Below are the code and all the weights of a small trained network. Each question names an input and a target symbol and asks about switching units off, where a switched-off unit gives its printed mean instead of its output.

import numpy as np


def w(rows, s, z=0):
    codes = np.array(rows[::2]) - 128.0
    scale = np.full(codes.shape[1], s)
    scale[-1] = z or s
    return codes * scale


def f(y):
    return np.maximum(y, 0)


def softmax(a):
    e = np.exp(a - a.max(-1, keepdims=True))
    return e / e.sum(-1, keepdims=True)


def log_softmax(a):
    a = a - a.max(-1, keepdims=True)
    return a - np.log(np.exp(a).sum(-1, keepdims=True))


def net(x, mask):
    ids = ['ΞΣαγδεζτω'.index(c) for c in x.split()]
    T = len(ids)
    res = E[ids] + P[:T]
    u = 0
    for l in range(2):
        r = res
        for j in range(2):
            rows = slice(3 * j, 3 * j + 3)
            q, k, v = (r @ M[l][rows].T for M in (Q, K, V))
            z = softmax(np.where(np.tri(T) > 0, q @ k.T / 3**0.5, -1e9)) @ v
            o = O[l][rows]
            res = res + np.where(mask[u + j], z, o[:, -1]) @ o[:, :-1]
        u += 2
        y = f(res @ A[l][:, :-1].T + A[l][:, -1])
        res = res + np.where(mask[u : u + 4], y, B[l][:, -1]) @ B[l][:, :-1]
        u += 4
    return log_softmax(res[-1] @ U[:, :-1].T + U[:, -1])


Q, K, V, O, A, B = {}, {}, {}, {}, {}, {}
E = w([
[180,129,92,78,130,110,75,80,145,98,170,50],'Ξ',
[171,89,220,118,193,126,211,51,128,152,87,137],'Σ',
[38,146,127,98,105,217,77,168,123,188,74,196],'α',
[228,61,142,156,151,163,73,148,174,82,111,122],'γ',
[175,131,137,201,64,175,71,155,128,141,77,243],'δ',
[63,141,199,153,227,121,153,138,130,122,187,157],'ε',
[174,78,142,2,173,96,191,177,156,104,119,78],'ζ',
[167,157,73,70,55,169,166,37,135,149,141,198],'τ',
[81,73,131,119,96,82,90,108,138,219,130,139],'ω',
],0.007)
P = w([
[135,143,92,86,178,71,74,45,218,78,102,174],'0',
[56,35,71,193,154,130,130,160,88,172,160,90],'1',
[201,158,215,109,119,154,143,63,183,88,107,253],'2',
[100,52,94,189,103,157,158,145,57,208,201,67],'3',
[229,138,249,93,139,143,126,85,196,86,114,249],'4',
[119,39,138,208,38,184,162,147,21,184,230,57],'5',
[235,150,232,64,134,163,132,94,187,70,114,248],'6',
],0.0057)
Q[0] = w([
[124,94,12,128,89,122,139,107,64,181,105,42],'L0H0',
[102,168,235,94,176,137,97,153,206,84,162,252],'L0H0',
[126,191,231,45,141,110,73,105,250,64,150,254],'L0H0',
[184,118,141,118,87,108,52,144,221,70,149,170],'L0H1',
[189,83,209,116,153,124,108,122,173,126,146,183],'L0H1',
[121,105,106,84,132,86,154,201,119,149,183,88],'L0H1',
],0.0089)
K[0] = w([
[145,62,184,183,2,199,138,176,17,210,216,61],'L0H0',
[74,175,41,79,239,28,89,110,238,84,60,194],'L0H0',
[47,200,16,110,232,80,115,119,180,68,112,170],'L0H0',
[80,195,73,73,180,63,57,106,183,91,90,183],'L0H1',
[105,182,99,85,161,109,174,71,116,130,57,160],'L0H1',
[158,132,103,112,120,82,160,138,85,100,182,89],'L0H1',
],0.0085)
V[0] = w([
[204,3,135,152,118,112,117,193,138,143,117,85],'L0H0',
[55,139,174,117,150,167,119,189,109,127,3,81],'L0H0',
[162,132,92,28,59,157,163,122,131,124,20,179],'L0H0',
[177,152,117,166,135,143,118,136,124,90,195,150],'L0H1',
[128,185,136,114,125,80,81,101,138,86,48,135],'L0H1',
[176,55,191,166,140,117,116,140,124,153,39,194],'L0H1',
],0.0055)
O[0] = w([
[178,3,132,202,115,135,109,163,168,125,182,83,176],'L0H0',
[158,125,173,82,137,102,85,195,71,177,88,126,5],'L0H0',
[208,208,90,90,174,188,145,172,171,173,230,198,150],'L0H0',
[127,110,124,182,93,135,130,120,130,45,77,81,112],'L0H1',
[171,135,101,118,166,110,96,132,180,134,94,174,151],'L0H1',
[141,53,187,182,96,142,138,134,197,128,178,165,247],'L0H1',
],0.0056,0.0021)
A[0] = w([
[90,92,161,113,190,74,219,180,95,150,191,80,6],'L0N0',
[140,184,111,145,116,122,83,89,149,20,108,117,62],'L0N1',
[102,85,133,233,116,176,107,209,102,140,130,126,105],'L0N2',
[2,142,122,136,149,167,97,171,55,149,149,119,49],'L0N3',
],0.0074,0.0018)
B[0] = w([
[131,178,50,236,30,54,179,145,117,42,56,110,201],'L0N0',
[83,141,75,62,78,67,158,173,114,64,2,137,173],'L0N1',
[147,186,127,85,175,117,225,188,92,232,142,128,252],'L0N2',
[77,197,102,46,133,191,102,185,197,186,207,57,170],'L0N3',
],0.0061,0.0036)
Q[1] = w([
[68,135,4,194,63,158,209,142,8,174,192,45],'L1H0',
[59,169,31,160,74,112,173,151,30,149,138,124],'L1H0',
[71,143,38,163,114,102,124,164,29,137,131,91],'L1H0',
[130,90,234,101,137,131,68,119,183,122,150,139],'L1H1',
[104,179,254,62,183,132,36,127,208,123,47,203],'L1H1',
[106,181,237,60,160,185,87,138,173,139,113,189],'L1H1',
],0.009)
K[1] = w([
[82,145,185,132,13,183,119,113,69,132,178,100],'L1H0',
[196,158,225,150,1,218,224,138,1,110,225,76],'L1H0',
[176,97,253,142,9,177,127,160,46,89,181,53],'L1H0',
[107,76,70,106,209,83,83,98,141,107,104,96],'L1H1',
[50,152,73,105,240,71,71,127,212,141,32,166],'L1H1',
[95,115,92,121,224,46,76,85,216,125,57,232],'L1H1',
],0.0093)
V[1] = w([
[111,77,41,177,13,131,58,136,163,116,184,111],'L1H0',
[197,74,173,207,121,204,61,138,128,166,110,138],'L1H0',
[72,27,189,140,178,138,121,47,145,186,188,115],'L1H0',
[82,204,151,130,95,181,189,135,88,254,179,211],'L1H1',
[23,119,60,101,47,90,53,134,114,154,71,128],'L1H1',
[153,127,87,78,166,148,59,195,139,173,206,47],'L1H1',
],0.007)
O[1] = w([
[72,106,89,98,85,94,142,93,153,50,245,136,185],'L1H0',
[148,177,207,48,100,66,63,118,132,109,158,149,4],'L1H0',
[70,79,163,48,147,166,65,38,65,109,88,145,112],'L1H0',
[74,160,124,139,254,82,175,129,133,160,88,182,102],'L1H1',
[85,120,105,117,86,63,161,151,54,85,184,161,161],'L1H1',
[188,27,57,145,195,103,81,171,126,154,190,117,90],'L1H1',
],0.0084,0.0028)
A[1] = w([
[158,122,209,90,170,97,2,22,139,82,61,195,61],'L1N0',
[150,56,185,40,33,158,2,75,116,50,216,99,28],'L1N1',
[63,51,106,111,164,60,115,138,2,176,165,32,4],'L1N2',
[115,207,180,77,247,104,75,148,128,187,43,195,150],'L1N3',
],0.0053,0.0032)
B[1] = w([
[20,187,34,63,135,197,240,244,127,167,252,112,197],'L1N0',
[127,231,93,246,224,156,108,54,61,121,134,119,254],'L1N1',
[159,226,223,117,67,62,52,87,254,111,113,64,252],'L1N2',
[203,155,133,122,32,76,94,157,31,136,175,88,230],'L1N3',
],0.0055,0.0047)
U = w([
[128,68,101,145,60,122,158,182,85,101,164,98,66],'Ξ',
[106,183,133,67,115,188,117,166,106,166,148,59,45],'Σ',
[176,131,118,142,144,58,103,161,27,140,132,177,115],'α',
[144,189,122,179,141,142,84,82,97,115,150,89,50],'γ',
[111,157,211,77,91,59,95,141,243,92,149,153,136],'δ',
[92,100,184,151,100,125,130,80,71,95,2,90,233],'ε',
[185,50,123,114,182,164,84,113,185,154,108,122,205],'ζ',
[99,174,103,191,196,140,171,148,186,147,116,108,29],'τ',
[59,50,81,82,188,181,131,107,66,82,172,208,253],'ω',
],0.0065,0.0039)

Each question gives the input, a string of symbols that net reads in full, and the target symbol t.
The units are the heads (3 rows each of Q, K, V and O) and the neurons (one row each of A and B). Each row of codes is followed by its name. A weight is (code - 128) times the scale printed after its matrix; where a second scale follows, it is the last column's (O, A, B and U).
mask holds one flag per unit, layer by layer, with each layer's heads first. A switched-off unit (its flag False) gives its mean, the last column of its rows in O or B, instead of its output. The means were averaged over made-up inputs and are rounded, as every weight is.
A unit's drop is (log p(t) with every unit on - log p(t) with that unit switched off) / (log p(t) with every unit on - log p(t) with every unit switched off).
The circuit of an input: a set's keep is (log p(t) with only the set's units on - log p(t) with every unit switched off) / (log p(t) with every unit on - log p(t) with every unit switched off). Starting from all 12 units, units are removed one at a time, each time the one whose removal leaves the highest keep (on an exact tie, the one counted first), for as long as the keep stays at least 0.8.
circuit, biggest first: the units of the circuit, biggest drop first
unit that matters most: the unit with the biggest drop
top k neurons: the k neurons with the biggest drops, biggest first
which heads matter: for each layer, one digit per head in row order, 1 if its drop is at least 0.15 and else 0, layers parted by /
input ε Ξ ω Ξ γ δ, target α: circuit, biggest first	(L0N2; L1H1; L1N3; L1H0)
input τ γ Σ ω ω γ ζ, target τ: circuit, biggest first	(L1H0; L0H0)
input τ Σ ω δ Σ ω γ, target τ: circuit, biggest first	(L1H0; L0H0)
input Σ γ ε δ τ α ω, target Σ: unit that matters most	L1N0
input γ Σ γ, target γ: circuit, biggest first	(L1N1; L1H1; L0N2; L1H0)
input ω Σ τ α Σ, target ω: which heads matter	00 / 10
input Ξ γ ω, target Ξ: top 2 neurons	(L0N1; L0N2)
input Σ γ ζ γ Ξ δ Ξ, target Σ: which heads matter	00 / 11
input ε ω ζ Ξ ω, target ε: circuit, biggest first	(L0H0; L1H0; L1H1)
input Ξ δ ζ γ ε δ ε, target Ξ: which heads matter	01 / 11
input ω ζ Σ Σ γ γ, target ζ: which heads matter	10 / 01
input Ξ α Σ, target Ξ: circuit, biggest first	(L1H1; L1H0; L0N1; L0H1)
input α ω τ ω ω τ ω, target α: which heads matter	10 / 11
input ζ δ ω Σ ε, target ζ: unit that matters most	L1H1
input τ γ γ Σ ε ε, target τ: circuit, biggest first	(L0N2; L1H1)
input ε ω ω Ξ ω, target ε: which heads matter	10 / 11
input δ ω ε ζ α Ξ ω, target δ: circuit, biggest first	(L1H0; L0H1)
input δ ω Ξ δ α, target δ: circuit, biggest first	(L1H0; L0H1)
input Σ γ Σ ω ω Σ α, target Σ: which heads matter	00 / 11
input α Σ ε, target α: unit that matters most	L0H0
input Ξ δ α δ δ γ δ, target Ξ: circuit, biggest first	(L1H0; L1H1; L0N1; L0H1)
input ε Ξ τ ζ γ ω, target δ: circuit, biggest first	(L1N2; L1H0; L0H0)
input ω ω δ Σ, target ε: which heads matter	00 / 11
input ε ω ω γ, target ζ: circuit, biggest first	(L1H1; L0N2; L0H0; L0N0)
